Below is a small trained network, with its code and all its weights. Each question gives an input and a class and asks what happens when units are switched off, that is, made to give their printed mean instead of their output.

import numpy as np


def w(rows, s, z=0):
    codes = np.array(rows[::2]) - 128.0
    scale = np.full(codes.shape[1], s)
    scale[-1] = z or s
    return codes * scale


def norm(h):
    return h / np.sqrt((h * h).mean(-1, keepdims=True) + 1e-5)


def f(y):
    return y / 2 * (1 + np.tanh(0.7978845608 * (y + 0.044715 * y**3)))


def log_softmax(a):
    a = a - a.max(-1, keepdims=True)
    return a - np.log(np.exp(a).sum(-1, keepdims=True))


def net(x, mask):
    res = np.array(x, float).reshape(1, 3) / 4 @ E
    u = 0
    for l in range(3):
        y = f(norm(res) @ A[l][:, :-1].T + A[l][:, -1])
        res = res + np.where(mask[u : u + 6], y, B[l][:, -1]) @ B[l][:, :-1]
        u += 6
    return log_softmax(norm(res)[-1] @ U[:, :-1].T + U[:, -1])


A, B = {}, {}
E = w([
[141,159,139,173,179,255],'x0',
[118,53,70,190,43,147],'x1',
[108,137,122,236,62,79],'x2',
],0.0093)
A[0] = w([
[122,88,112,96,86,76,4],'0.n0',
[122,66,125,79,29,116,46],'0.n1',
[143,163,116,106,142,120,156],'0.n2',
[155,151,132,67,194,87,51],'0.n3',
[153,106,132,15,174,247,13],'0.n4',
[122,111,118,249,93,167,37],'0.n5',
],0.012,0.0027)
B[0] = w([
[166,109,119,97,247,71,164],'0.n0',
[159,79,66,101,104,3,177],'0.n1',
[102,100,200,132,198,105,147],'0.n2',
[56,155,190,175,126,129,193],'0.n3',
[30,140,59,53,159,253,254],'0.n4',
[189,127,170,205,22,228,216],'0.n5',
],0.012,0.0098)
A[1] = w([
[84,126,103,201,3,225,42],'1.n0',
[217,89,134,254,84,138,78],'1.n1',
[153,145,131,23,154,201,7],'1.n2',
[95,96,65,140,18,147,9],'1.n3',
[146,37,78,137,165,83,183],'1.n4',
[157,122,138,151,202,188,98],'1.n5',
],0.014,0.0019)
B[1] = w([
[182,45,249,169,216,73,248],'1.n0',
[37,183,137,203,14,138,226],'1.n1',
[34,116,42,101,104,139,199],'1.n2',
[196,177,154,9,80,161,183],'1.n3',
[165,106,66,108,93,173,168],'1.n4',
[199,184,67,65,94,142,164],'1.n5',
],0.016,0.013)
A[2] = w([
[20,183,56,90,203,128,148],'2.n0',
[207,226,94,157,82,216,93],'2.n1',
[148,95,178,4,161,218,253],'2.n2',
[173,226,213,96,141,133,60],'2.n3',
[90,119,24,50,118,129,197],'2.n4',
[209,73,71,104,47,17,16],'2.n5',
],0.014,0.0016)
B[2] = w([
[89,162,2,190,71,146,248],'2.n0',
[165,178,104,21,60,120,154],'2.n1',
[136,52,145,52,139,165,211],'2.n2',
[89,130,169,116,195,82,162],'2.n3',
[126,211,222,216,153,199,242],'2.n4',
[159,68,66,134,210,102,192],'2.n5',
],0.019,0.014)
U = w([
[174,198,162,1,140,87,2],'0',
[180,34,184,42,150,203,40],'1',
[201,110,38,108,10,68,55],'2',
[237,55,62,135,235,44,131],'3',
[45,168,140,132,195,15,115],'4',
[160,147,252,163,31,109,206],'5',
[39,162,57,103,127,230,199],'6',
],0.015,0.0047)

Each question gives the input, the list of numbers given to net, and the class t.
The units are the neurons (one row each of A and B). Each row of codes is followed by its name. A weight is (code - 128) times the scale printed after its matrix; where a second scale follows, it is the last column's (A, B and U).
mask holds one flag per neuron, layer by layer. A switched-off neuron (its flag False) gives its mean, the last column of its row in B, instead of its output. The means were averaged over made-up inputs and are rounded, as every weight is.
A unit's drop is (log p(t) with every unit on - log p(t) with that unit switched off) / (log p(t) with every unit on - log p(t) with every unit switched off).
unit that matters most: the unit with the biggest drop
k most important neurons: the k neurons with the biggest drops, biggest first
top k neurons in layer l: the k neurons of layer l with the biggest drops, biggest first
drop when u is switched off: that unit's drop, to one decimal
input [-5,-3,-3], class 4: unit that matters most -> 0.n3
input [-1,-5,2], class 4: 3 most important neurons -> 0.n4; 1.n2; 0.n5
input [2,-8,6], class 4: 3 most important neurons -> 0.n4; 0.n5; 1.n2
input [6,-6,4], class 0: 2 most important neurons -> 0.n4; 1.n5
input [-5,3,8], class 2: 4 most important neurons -> 0.n1; 1.n1; 2.n4; 0.n4
input [1,8,-3], class 5: 3 most important neurons -> 0.n5; 1.n1; 0.n4
input [2,8,-3], class 5: 4 most important neurons -> 0.n5; 1.n1; 0.n4; 1.n0
input [-3,3,4], class 2: 2 most important neurons -> 0.n1; 0.n4
input [-4,4,3], class 2: 2 most important neurons -> 1.n0; 0.n4
input [-1,7,7], class 5: 2 most important neurons -> 0.n5; 1.n1
input [0,4,-2], class 2: 3 most important neurons -> 0.n1; 0.n4; 1.n1
input [-5,-4,5], class 3: 2 most important neurons -> 0.n4; 0.n5
input [3,6,-5], class 1: 3 most important neurons -> 1.n0; 2.n2; 0.n0
input [-1,5,2], class 5: unit that matters most -> 0.n5
input [8,7,-2], class 1: top 2 neurons in layer 1 -> 1.n0; 1.n3
input [-6,1,8], class 2: 3 most important neurons -> 1.n0; 0.n4; 1.n1
input [-6,4,6], class 2: drop when 1.n0 is switched off -> 0.4
input [5,8,-6], class 1: drop when 1.n0 is switched off -> 0.2
input [-6,4,-5], class 3: drop when 0.n0 is switched off -> 0.0
